Each row is followed by its class.
[ 12 -46  12  26 -30 -11 -24   3  -8   5  13 -21  34  -9 -25 -19  -6  -8
 -18  -3   6 -11  16  13  -1  -5 -13   5   6  23  -5  14  13  39  -5   2
  -6   9 -19  37 -21 -10 -34]	Q_38
[ 16 -37 -14   9   7  16  15   0   7  -4  22  -6 -28   7 -27  29  -1 -43
  -7   5  13   7  11  13  36   4  -7  -5 -18  -6  -6  49  38 -29  -6  29
  24 -31 -51   2  -3  -1 -17]	Q_929
[ 10  32  -8  33  40  18  14   0 -37 -27  13 -26  11 -13   6 -31   8 -17
   1 -16   2   5  34   1  14  -8  -1  17   2 -14  -7   3 -40   6  21  19
 -36  -6   8 -16 -29  -8  -7]	Q_702
[  4  25  26   0 -16 -11  15  -9 -22  -8   5  16 -42  20   1  11  -7  -2
 -32  20  13  -1 -16 -17 -10 -12   7  29   9 -28 -22  14 -16   4  21   9
  31  11 -44 -22 -17 -13  -6]	Q_929
[ -5  -9  19  -3 -15 -24  -3   8   6   6  -6  29 -14 -18   0  20   4  -2
  10  -1   0   0 -17  25 -17  -8  -5  -7   3  10 -22  21   1   0  -2  28
  26  -8   0  17  25 -16  28]	Q_329
[  4  25   8   3  23  17  29  -5 -13  -3   6  -8  10  -5   4  -6 -21  12
  -7   1   7  23  20 -11  -4   2  14  22 -23 -11 -17  10  -6  -8   9 -26
   5   2 -12  -9 -13  -2 -25]	Q_331
[ -5  37  23   0  -3   7  -7  17 -21  21   6  12 -12  47   6  -2   6  12
   2 -28  16   2   1 -12   4 -17   4  40  25   6 -12 -20  -3  15  24  -8
  37  -8 -13  -6 -24   1  30]	Q_38
[ -5  38 -18 -21  19   7   6  21 -34 -24  -3 -20 -21   8 -14  18 -14  20
  13 -35  -8  34  14   4 -14  21  22   8  -6  -1   3   2 -30  13 -19   9
  -5 -24 -15 -17 -17 -33 -10]	Q_166
[  4  29  -6 -20   8  10  -4  -7  -6  -1  11 -10 -17  -6  -7   2   7  19
  23 -30  -3  27  11   0  -4   7   7 -12  -1   2  -3  -5   1   1 -24   4
   2 -29 -11 -12   1 -20   4]	Q_378
[-28   4  -7   0  10   1   9  -7  -7  -9   1   6  -6   3 -10   7 -23   6
 -16  19   2  17  19 -25 -11   3  33  21 -29 -13  -5  15  11 -25  -8 -13
  -2  -5   3  -4 -41   4  -5]	Q_331
[ -2 -27   0  25  -1  21   8  -6  -6   7 -21 -10  -9 -39  -4 -27 -31 -12
 -18 -21  -3  -1  22  -4 -18  -2   9   6  -8   5  -8  11  -7   1 -24  10
  11   1  28  15  34 -10  16]	Q_929
[ -4  25 -18 -14   5  -7  10 -11   4 -17  -1   4 -12 -25 -36  -1   3  44
  14  -6  -9  21   7  -5 -10   3  11  -3 -12 -17 -22  12 -15   6 -11  -1
 -12 -28 -17 -14  -1 -23 -14]	Q_714
[  8   0  -9  16  16   9   2 -11 -22   8   1  -5 -10  -1  -9   7 -35  16
  -7  24   4   7  20 -24  -3  11 -13  19 -42   0 -38  27  16  -6 -10   6
  22  -2   7   0  -7  25 -51]	Q_38
[ -6  19  35  12   2  27   6 -11   2  12  -6  11  -4 -31   8  28  35  -6
   3  -2  15  -1 -38  12  11 -17  13 -17 -25  -1 -26 -17   4  15 -36 -14
  18  -5 -15 -18  22  -9   2]	Q_702
[ 21   5  29 -30 -16 -35  -3 -11 -78   6  39 -19 -23   0  37  22 -21 -40
   2  11  11 -17  32 -35 -49  21 -12  73 -37  33 -24  48 -15   6  12  -7
  62  14 -20  39  25  24  30]	Q_38
[ -1  20  20   2 -33 -32  16 -14 -15 -21  17  40 -16  10  13  -7  -1  16
   0   6  -6 -19  -9  11   7 -16   9  -8   4   0   6 -18   0   7  53 -17
  11   4  -9   9  -4  14  -9]	Q_378
[-16  24 -13 -17  27   7  23  -4 -16 -12   3 -18 -33 -18 -14   9  17  25
  23 -28   0  43   7 -13  -2   7  23  23  -3   0   0  19 -15  -9 -44 -14
  34 -33 -13 -17 -22 -31   5]	Q_702
[-18   7 -13   5 -10  20  11   5 -15 -27   6   7 -25   4 -23 -12 -24  14
 -22  27   0 -24  24  14  33  -8   6 -25 -14 -61 -12  24  -5 -11   9   5
  -3 -38 -26   0   7  13  13]	Q_331
[ -1  20 -37 -17  -8  -4   9  -6   0   6   3 -10 -17  -4  -6  17  -4  14
  18 -12  -5  33  19  10  -9   6  10   1 -20  11   0   8  -5   1  -2  16
   7 -56 -11   5  21 -15  -6]	Q_329
[ 14  26 -16  -2  18   0  11  -5 -10  -1   0 -12 -29 -19  -1  -2   7  28
  17 -20   4  20  14  -1  -2   0   7   3 -10 -10 -20   3  -6 -10 -10   5
  13 -44 -12 -12  -7 -10  -2]	Q_329
[  6  -3  17  13 -16 -29   1  -7  -2  14  -4   3   9 -16  13  12  10   5
  17 -11   6  -1 -10  24 -11  -6   2  -2   1  25 -14  -7  -7   7   5  23
  16 -11  -7  16  29 -27  21]	Q_38
[ 51  22  -6   8   5   9  -4  13 -14 -14  41  -7  -1  24   1  11   7 -17
   3   0  -5 -33  15   7  15   8  16 -11 -22  20  15 -11  26 -24  27  18
   4   8  -5   5 -11  15 -85]	Q_38
[  1 -30  11  13  -2 -24  -8  17 -20 -28   0  -3 -14  -5  -9  -4  -4 -61
  13 -11  -9   6  31   7 -10  -2  32  26  12  46  -2  17   5   4   9  -7
   7  23  36  27 -40 -18  32]	Q_331
[ -1  38  -6 -18  10   9  12  -8  -9  -6  -7 -29 -24 -12 -21   7  -7  27
  14 -23  -2  45   7  -9  -9  18   3  20 -16 -11 -15  12  -2   0 -47   5
  15 -33 -11 -15 -22 -18  -6]	Q_787
[ 50  22  -1   8  23   0  14  -4   4 -14  24  17  13   8 -21 -31 -16 -13
  31 -44 -37 -36  35  29  13   9 -10  -9  -3  23 -20  24  20 -24  28  21
 -21  23  32  27   8   1 -49]	Q_378
[ 25   0  36  -5  -1 -15  -2  -1  -4  -2  -3   1 -11 -21   6  25  20  -3
   8 -26   3  -7 -19  21   0  -8   0  10  10  -2 -15   8  11  -4 -38  -2
  45  30 -17   8  10  -7 -23]	Q_929
[ 23 -11 -30  19  11 -24 -22  -6  27  -2  -2  -5  -3  20 -23   0  -4  -4
   5 -22 -10 -25   3  18   1  11  23 -41  19   2  -1  24  18 -38  51  38
 -28 -15  21  12  -3   7  -2]	Q_787
[-31 -17  21  -7  -8  -5  -8 -39  17   3 -36  19 -24 -43   6  12  12  -5
   9  -1   3   5 -20   1  -4 -17   8   1   5  -6 -32  -1  10  12 -30  -1
  19 -19 -17 -10  15 -17 -10]	Q_378
[ -5 -12 -16  13   5  -9  15   4  13   4   3 -16  -1   7 -13  -3 -33  31
  -9  28   0  21  11   6  -3   6  -4   2 -20  -5 -13  30  18 -22   1   2
   8  -7   3   2 -18  -1  -2]	Q_331
[-32 -23  31   9   2 -11 -12  -1 -17 -27  13  23 -14  12 -22  13 -14 -16
   1  17  11 -19   3 -20 -12  15  27  15  -9  18 -11  22  -7  -6  10  15
 -37   6   5  -4 -30 -29  21]	Q_702
[-25  42  46   9 -15 -36  16 -21 -70  26  21  10   0   1 -18  33   0 -11
  14  20  -1   3  21   9 -16  -9  -1  49 -14  -2  -9  41 -54   5  18  -8
 -11   3 -14  -7 -31   6  39]	Q_329
[-15  -9  16  17 -16  23   9  34   7  -7   2 -17   3 -25 -23 -19 -28  28
  -8   8   1 -10   5   6 -16 -12  -5   1 -16  -2  11   8  -9   7   2   3
 -16  17  19  10   1   2  -2]	Q_166
[-11   2 -12  43  -8  -8  10 -39   1 -16 -16 -31 -38   1 -11   4 -42 -27
 -12  22   1  11  18  13  30  28 -11  -2 -47  -8   8  -1  14 -25  20  24
  -8 -11 -19 -15   4  11 -33]	Q_714
[  4  45  14 -25  20  34   8  -1 -33 -33  28   1 -31  40 -16  13  -2 -41
  -5  11  -1 -14  38  -7  10  20  17  10 -20 -60 -14  19  -2 -21  20  41
  -1  -6  -9 -10 -49  26  11]	Q_702
[-18 -41  28  23 -40 -20  -7 -22  13   7 -32  11 -12  -9  -9   4 -27 -15
 -16  54   0 -22 -16  -1   5  -5   0  -6 -13 -14  12   7   0  17  31  -6
  11  23  11  23 -28  27 -72]	Q_166
[-12  29 -29  -7   7  11   3 -11  -7   8   0  -3 -13   6  -8  15  -4  37
  24 -12 -10  31   0  17  -1   4  10 -24 -14  -7 -17   8  -7   9 -24  17
  -6 -61 -14 -13  20 -18   9]	Q_378
[ 27   7  -3  -3  -1 -14   6 -14   8   9   5  -1  -6  19  19 -14  -2  15
 -10  -8  -8  17   1  17  15 -30   2  38  -7   2   3 -14   8  10  58 -17
  32   6 -29  -9 -11  31 -70]	Q_929
[ -1   0   0   3  -3 -19   7   8   2  15 -19  10  -8 -26  10  25   9   4
  11  -4  12   1  -9  13   2 -10  -2   1  -9  13 -10  10  -8 -13 -15  -5
  43  -6  -1   5  39 -21  26]	Q_166
[ 10  25  34 -17 -23 -15  10 -13  -5 -21   2  42 -17  51   1   9 -15   5
   6 -10  -3 -17   4  12  -1  -1  18  12  16 -20 -25 -33   8  17  54  31
 -11  10   6  -4 -26   4   4]	Q_378
[ 23  48  -3 -19  27  12  10   9 -26 -17   2 -33 -11 -17 -13  15  15   8
  19 -32   2  32  -5   0  -7   9   4  14   0   1 -22  11  -3   7 -26   2
  10 -34 -15 -25 -10 -28 -24]	Q_787
[ -2  20 -34   2  30  19  13  -2 -16   2   9 -27 -14 -14  -1  10  15   9
   8 -27   5  33   7   2   2   8  19  -6 -12   2   5  14 -15  -4 -21  13
   5 -63 -23 -14  -8 -29 -15]	Q_702
[ -6  34 -14 -11  13   2  11 -15  -4  -6 -16  -2 -23  -9   6  -1  -5  30
  14 -23   0  29   9   8 -11  20  10   1   1   0 -24  10   2   0 -16  -5
  34 -42  -9  -2   1 -24  -5]	Q_714
[ -5  41  -7 -10  19  13   5   6 -22  -1  -5 -14 -20  -3 -16  10   4  33
  29 -35   3  23  11  -7 -12   9  19   2   2  -5 -20   2  -4  -7 -35  13
  12 -40   6  -7 -15 -23  13]	Q_38
[ -7 -13 -14   7   2  -6   6 -17 -10  -7  -2   4   5 -11  -7   7 -26  16
  -4  27   5  15  22 -13  -6  17   5   2 -20 -14 -12  14  16 -22 -14  20
   3 -20  11   3 -11   0 -28]	Q_38
[ -6 -11   9   7   4  -3  14  -9  16  28 -14  16   2 -43   7  23  14   9
  15   6  22  14  -4   8   3 -19   5   0 -19  -5 -20  22 -12 -19 -18  -1
  25 -14  -8  -2  36 -17  40]	Q_166
[ 27  10   5   1   3   1   3 -13  -4  10  26  -1 -27 -12   2  24  -7   0
  -5  14   7   8  13 -17 -13  11   4  16 -18   2 -14  21  15 -22  -8  19
  23   7   9  -4 -13  10 -45]	Q_702
[  7  25 -21 -20  19   4   9 -14 -18 -12  -3 -21 -24 -18  -2   0  -5  17
  18 -25  -9  38   8   8  -5   6   8   1 -16  -1 -14  10  -2   4 -12   5
   3 -48 -15  -9  -4 -13 -30]	Q_929
[ -3 -11  19   1   3  -4  23  13   8 -11 -11  24   0 -35  -1  -6   2  19
   9 -15  -6  -8  -7  25   5 -14  14  -6   0   5 -16  -2  10  -5 -15 -23
  21 -10  -4   9   2 -22  -4]	Q_331
[ 53  -7 -12 -18   3   9  34  33   5 -34  15  -5   6 -22 -35 -22   1 -18
   9  -6 -22  16  34   2 -26 -21  -6  36   1   5 -15  -2   0  15  17 -17
 -52  39  18  -6 -53  10 -34]	Q_329
[  1  15 -15 -28 -29 -42  21   4 -24  -5   3 -17   6  31  -6   5 -23  -6
  -7  21  -1  36  12   3  26  -2 -42  48 -19 -17  28  26 -38  13   5 -72
   9  14 -74  10   1   1 -23]	Q_331
[-32 -20  24  17 -12  15  -5 -37  10 -28 -32  51 -45 -31  -4 -20 -20 -13
   4  -8  -7   0   0 -29 -12  -8  34  19  -6   6 -41 -13 -13  32 -14   9
 -13  11  37   1  11  -3  31]	Q_714
[  4  30  15  23 -18  -2   2   7   5  -6  10  18 -28  43  -3   5  -2  11
  16   7   6  -5 -11  11  28  -9   1   3  16 -13   0   0 -11   3  25  -6
 -11   4  -7   5 -27  11 -25]	Q_702
[ 16  59   1  28  13  49 -16  10 -22 -19  41 -25 -12  47 -12 -21 -11 -33
  -9   9 -18 -18  20  25  40  22 -15 -37   0 -25   2   1   9   7  35  32
  -7 -16 -19  -3 -19  23 -55]	Q_702
[ -7  15 -10  11  26   8  -1   1   2   1   2  17  -9   3 -20  -4 -35  34
 -11  26  -2   6   9 -31 -12  21  -8   0 -22   2 -24  23   3 -17  13  -3
  10   2   5 -20   5  -1 -37]	Q_714
[-17   9  26  29   2   6  -3  -4  19  -5 -14   9 -27  17 -20 -20   8  -2
  -3   6   9   9 -44 -12  12 -10  19 -13  25   8   1  12  11  -2  31  -8
   7 -10  -2 -16 -49 -19 -17]	Q_787
[ 20  21  14  -5  -2  -7   7   1  -4 -21  12  28 -15  31  -6  -3  12  20
   3 -14  -3 -30 -19  11  18  -8  19 -19  13 -17  -6 -10  31 -11  23  -3
  18  -7  -8  -1 -26   1 -32]	Q_378
[-21  17 -12  17 -12  22  -1  17  -8 -36   1 -12 -51  40 -41  -6 -35 -17
 -11  28 -20  14  -3 -12  21  26  -3  -4  -8 -34  21   2  -6   8 -21   9
 -18  -9 -32 -10 -48  -3 -64]	Q_702
[ 17 -25  28   9   6   1  11   1  -3   1  -7  23 -20 -18  10  26  13 -10
  14  -6   5  -8   0  15  -2   0  17 -11   9  -6 -29  -3  -1   3 -21  24
  35  -4  -4   5   1  -8  23]	Q_929
[ -6   3   6  19  10  32  13 -28  -2 -28   6   4 -22  10 -37  -5 -28 -50
 -26  13   1  -1  26  -9  35  24 -12  11 -20 -32 -22  20  42 -18   4   5
 -15  -3 -39 -16 -45  16 -48]	Q_714
[  78   12   28   34    9  -13   -4   54  -40  -32   32  -56   25   10
  -12  -19   -2  -10   10  -15   -3  -32  -10   -2    4   18  -47   20
   22   26   -4   -4    9   30   -6  -48  -10   56  -32   16  -28   -7
 -114]	Q_329
[ 35  14  -4  44  25  31  12  -4 -18 -23  30 -12 -40  41 -27  -5 -18 -12
 -26  -6  -2 -32  -3  -5  37  30   1 -39 -29  -4 -18  27  10  -3   4  35
   5  -3 -54  -4 -30  -9 -79]	Q_929
[ 21  -2  21   1  -6 -15   6  20   4   6  12 -21   9 -13  -1  30  22 -13
  13  -5   2 -21  -9  17  -1 -12  -3   8 -11  24  -9  -2   7   9  -8   3
  21  20 -12  15   2  -9  -7]	Q_331
[  0  18  10   9 -17   3  18   7  -1 -26  13  -6  -7  22 -25   9  -1 -26
  18   4  -9  37   5  -1  -7  -2 -13  49   6  10 -29  21  14  30 -29  -1
   3  44  16  14 -43   9  31]	Q_714
[  6  27  -6 -10  15  -2  30   4 -20 -10  20   8  14   6  -5   0 -12  20
  -3  -4  -4  23  35   2 -11   9  17   9  -5  -9  12  10  11 -25  19 -13
  22  -4  -4  -5 -33  -1 -42]	Q_378
[ 15 -10  58  12  25  24  20   5  15  47  22  12  -1  12  12 -15  -8 -29
  -4 -23  11   8   8 -13  -8  11  -8  49  -8   1   4  28  -9 -35  -2  -8
  28  24 -57   1 -33   3  27]	Q_787
[ 10   3   7   5 -11  14 -12  -2   9  14   1 -10 -18  32  20   2 -13   8
   0 -10  18  -5 -12  -3  16  -3  13   8 -13   2  22 -10  -2 -10  11   9
  12   3   8  -1  26   6  12]	Q_166
[ 47 -11  34  31  14  -8  43  -4 -41  55  -2 -14  11  25   0  12   8 -17
  13  -7  10  -8  -7 -25   2   7   1  18   4  -3  16  -9 -61  14  26 -23
  37  22   2  -9  13   4  43]	Q_329
[ -3  32 -11 -26  20   7  -2 -16 -17   6   1 -27 -25  -7   2   6   6  20
  22 -26   0  38  11   5   4   8   3  -1 -21   1  -4   8   0  -2 -22   3
  35 -51 -26 -18  15 -20  -4]	Q_378
[ -1  56 -21  -8  -4   6  -4   8  -7  -1  27   8  11  17  -3  19   5  13
  -7  -5   6 -23  51  12   8   9  -6 -10 -19  -4  14   6 -18 -17  19  24
  -2   4  -1   8   2  12  -8]	Q_714
[  8   3  -7   0  23   8   6  -3  -6 -11   9   8 -47 -13   6 -20   5 -44
  -4 -25   5  22  34 -23   8 -29  -9  74 -18   2 -20  40  -9 -12 -10  -3
  13  25  -5   5 -48  20   7]	Q_702
[ 13  55  12 -27  14   6  -8  -3 -24   2  -1 -39 -22 -15   7  -3   2  16
  21 -27   6  32  10   0 -26   4  10  14 -18  -6 -10  -2 -17  -1  -8 -10
  -1 -27 -18 -13  -6 -17 -11]	Q_929
[  2  18  33   1  -5  -3   0 -19  16   0 -13  16  -2 -21  -5  19  16  -1
   3   2  -1 -16 -23  25   5  -2 -14 -39  -4 -19 -35 -14  23  -1 -19   9
   9  14 -20 -11   6  -8 -15]	Q_378
[ 43  23  33  28  -3  -1 -15  -4  22  62  49  -9   6  60 -14  18   1   1
  59  -5  -9 -13  30  -3   9   7  -5  54   1  40 -16  16  -4 -16 -13  -4
 -24  36 -17  14 -32  11 -26]	Q_929
[  4 -53   5  26  -5  22  30 -36 -12 -26  22   2   8  -3 -10  -9 -15  -5
  11  17  -1 -55   7 -32   9  11  42 -20 -52  39   7  19  -8   5  21  12
  -9  16  44  29  50  15  -5]	Q_38
[-22  14  51  -1 -42  -3  -4 -12  -4 -14 -13  18 -46 -30 -14  29  22 -17
  11   7   9 -17 -41   7 -17 -11  18 -19   5   2 -27 -18   5  23 -23 -14
 -19  -7 -20 -10  -7 -17  24]	Q_329
[ 13  -9  27  10  28  25  30   4 -27   1  10  -4 -15 -13  -2  -9 -11 -28
  -8 -25 -13   0   2  -4  -3   6 -32  25   5  19 -14   2  -1  18  -3  21
  26  20   6 -15 -17   7   0]	Q_329
[ -5  -4 -16   8   7   3   6 -21   8  -7  -4 -16  -9  -4   5   6 -27   7
  -5  25   3  18  14 -19   5   9   3  15  -1 -20 -14  12  15 -22 -21  -1
   1  -6   4  -9  -4   4 -25]	Q_331
[  5  24   2   2   1  -7  -6 -21 -14  -1  14 -15 -19   3 -32  -8  -6 -21
 -13   7  -6   2   9 -20  13  24 -19 -23   8  -7   2  21   2 -10   3  22
  32  -4 -13  -1   0 -25 -18]	Q_929
[ 18   0   5  14  14  29 -10   0   4 -38  -2  15 -37  22   1 -18 -18 -20
 -18 -11 -13 -43  21  24  33  32   4 -28   5 -10   0 -17  38 -12  14  27
  15  -8 -12  -2 -49  11 -91]	Q_714
[ -2   4 -13  19   6  17  14  16 -17 -14   7   5   2  19 -15  -5  -8 -14
 -15   6 -10 -18  -4  -2  10  11  11 -32   7  -6  20 -22  -8   9  43  22
 -11 -40 -38  -7 -14 -14 -58]	Q_38
